Look-ups in named tables: a row name and a column name give one cell, copied from the table.

Table fug
fields: vibem, kelovu, gimekat, rur, lun, fidoz, sofe, tekosab, datefat, mefur
tizuf: [-377, -102, 76, 91, -902, -388, -297, -384, -385, -899]
rebi: [-63, -456, -344, -186, -152, -173, -370, -494, -127, 246]
rok: [-263, -59, -352, -33, -851, -278, -699, -554, -130, -94]
nisu: [-515, -304, 845, -391, -863, -576, -103, -456, -208, -736]
tuf: [-36, -160, -210, -171, -381, -532, -88, -174, -490, -995]

What is the kelovu of tizuf in fug? -102
What is the kelovu of tuf in fug? -160
What is the rur of rok in fug? -33
What is the tekosab of rok in fug? -554
What is the gimekat of tizuf in fug? 76
What is the mefur of tizuf in fug? -899
What is the rur of tuf in fug? -171
What is the sofe of rok in fug? -699
What is the sofe of rebi in fug? -370
What is the sofe of tizuf in fug? -297
What is the datefat of rok in fug? -130
What is the kelovu of rok in fug? -59
What is the tekosab of nisu in fug? -456
What is the datefat of tizuf in fug? -385
What is the kelovu of rebi in fug? -456

nerov
         buvulid  kaz  tatoro  mem  ruz  sez  masef  rogu  rer  pegipob
volor         27   75      34   71   62   56     40    56   52       49
muki          57   50      31   71   42   56     57    26   57       34
lusogam       29   47      50   69   42   51     55    61   40       67
zon           19   47      52   89   62   43     47    58   36       44
zem           49   51      39   49   40   57     57    56   54       46
bizedo        40   63      45   87   36   30     44    40   45       49
dip           58   36      57   71   37   71     55    33   40       30
lup           50   40      83   54   27   56     54    39   46       54
boseve        26   60      55   83   50   60     45    69   44       26
gar           51   52      55   65   25   33     42    28   52       52
rusibos       48   54      35   31   52   59     61    57   48       45

zem, sez: 57
lusogam, masef: 55
rusibos, masef: 61
muki, ruz: 42
rusibos, pegipob: 45
gar, sez: 33
volor, mem: 71

gukovi.csv
,sivonot,tavabi,danafem,vib,vad
numiko,0.487,0.485,0.706,0.497,0.494
limive,0.448,0.480,0.652,0.433,0.491
limu,0.491,0.374,0.549,0.445,0.331
gof,0.679,0.423,0.536,0.714,0.347
fem,0.548,0.515,0.578,0.578,0.493
sibu,0.459,0.212,0.506,0.535,0.316
rukuza,0.290,0.258,0.792,0.455,0.261

What is the tavabi of rukuza in gukovi? 0.258
What is the vib of sibu in gukovi? 0.535
What is the tavabi of sibu in gukovi? 0.212
What is the vad of numiko in gukovi? 0.494
What is the tavabi of gof in gukovi? 0.423
What is the sivonot of sibu in gukovi? 0.459
What is the vib of rukuza in gukovi? 0.455
What is the vad of fem in gukovi? 0.493
What is the vib of fem in gukovi? 0.578
What is the tavabi of limu in gukovi? 0.374

Table faled
        zozabe  supi  tera  bedup  viralit  bodis  gosu  zetopif  naz  lodala
kep        150   178   166    143      175    153   170      159  137     150
fonaf      160   176   145    120      160    153   152      146  138     180
rele       154   184   165    137      173    156   168      157  144     157
nozof      156   176   147    120      163    150   155      146  130     175
mur        142   132   147    156      158    136   154      154  108     153
sitag      149   140    98     79      138    122   120      118   71     214
pefe       145   164   151    131      168    141   160      151  112     159
pove       156   176   147    120      163    150   155      146  131     175
gur        162   131   107    112      130    140   121      129  117     211
zifu       157   127    93     90      126    128   112      118   89     222
vezima     145    76    85    121      116    112   104      122   63     208
gavoro     139   114   130    146      148    126   141      145   87     165
kefel      134   127   121    115      152    116   138      135   61     175
bis        129   108   105    106      143    105   127      127   37     185

lodala of pefe: 159
supi of kefel: 127
zetopif of bis: 127
zozabe of rele: 154
gosu of pove: 155
viralit of sitag: 138
supi of vezima: 76
tera of pove: 147
supi of mur: 132
viralit of vezima: 116
gosu of mur: 154
bedup of kefel: 115
zetopif of gur: 129
viralit of pefe: 168
tera of bis: 105
Row with the largest supi: rele

Table zumadur
          naful   kamiv  fivuta    rolo   nuvas     geg    bire   lusep
mab      -16462     475  -64291  -39497  -14890   43388  -42162   38298
nakiz    -26304  -55366  -42192  -79025  -34894  -29420  -31177   40601
fitiza   -58708  -25696   -7027  -71563   -7296   34305  -15222  -75333
debi     -22976   -4924  -45843   52338   -7713  -24378   13153  -44047
gomogir  -66846  -54263  -52722   12520  -29981   -5333  -26608  -89444
popozo   -19024  -47236   -8705    7822  -51073  -53973   -1574  -96281
sut      -62978  -22848   16002  -56633   30861  -25893   11076   31198
valib     -6887   13443  -27664  -57443    2520   45606  -47390   35826
gomo     -45120   17022  -33638  -23975   15938   53847  -20788  -26432
supur     17952  -22412   19549  -50765  -49300  -57020   18138  -68598
mak       -7006  -30735  -47738  -13397  -27444  -35422  -50822   60131
vopofu   -15309  -59728  -76926  -21922  -69468  -15427  -29323  -54912
nukeme   -19477  -39368    5236    4821  -36094  -52601    4915  -97675

nuvas of gomogir = -29981
rolo of nakiz = -79025
geg of valib = 45606
naful of debi = -22976
kamiv of gomo = 17022
geg of sut = -25893
geg of supur = -57020
kamiv of fitiza = -25696
bire of gomogir = -26608
fivuta of vopofu = -76926
naful of mak = -7006
geg of fitiza = 34305
rolo of nukeme = 4821
naful of valib = -6887
bire of supur = 18138
bire of mab = -42162
naful of sut = -62978
geg of nukeme = -52601
geg of popozo = -53973
Which row has the largest kamiv? gomo

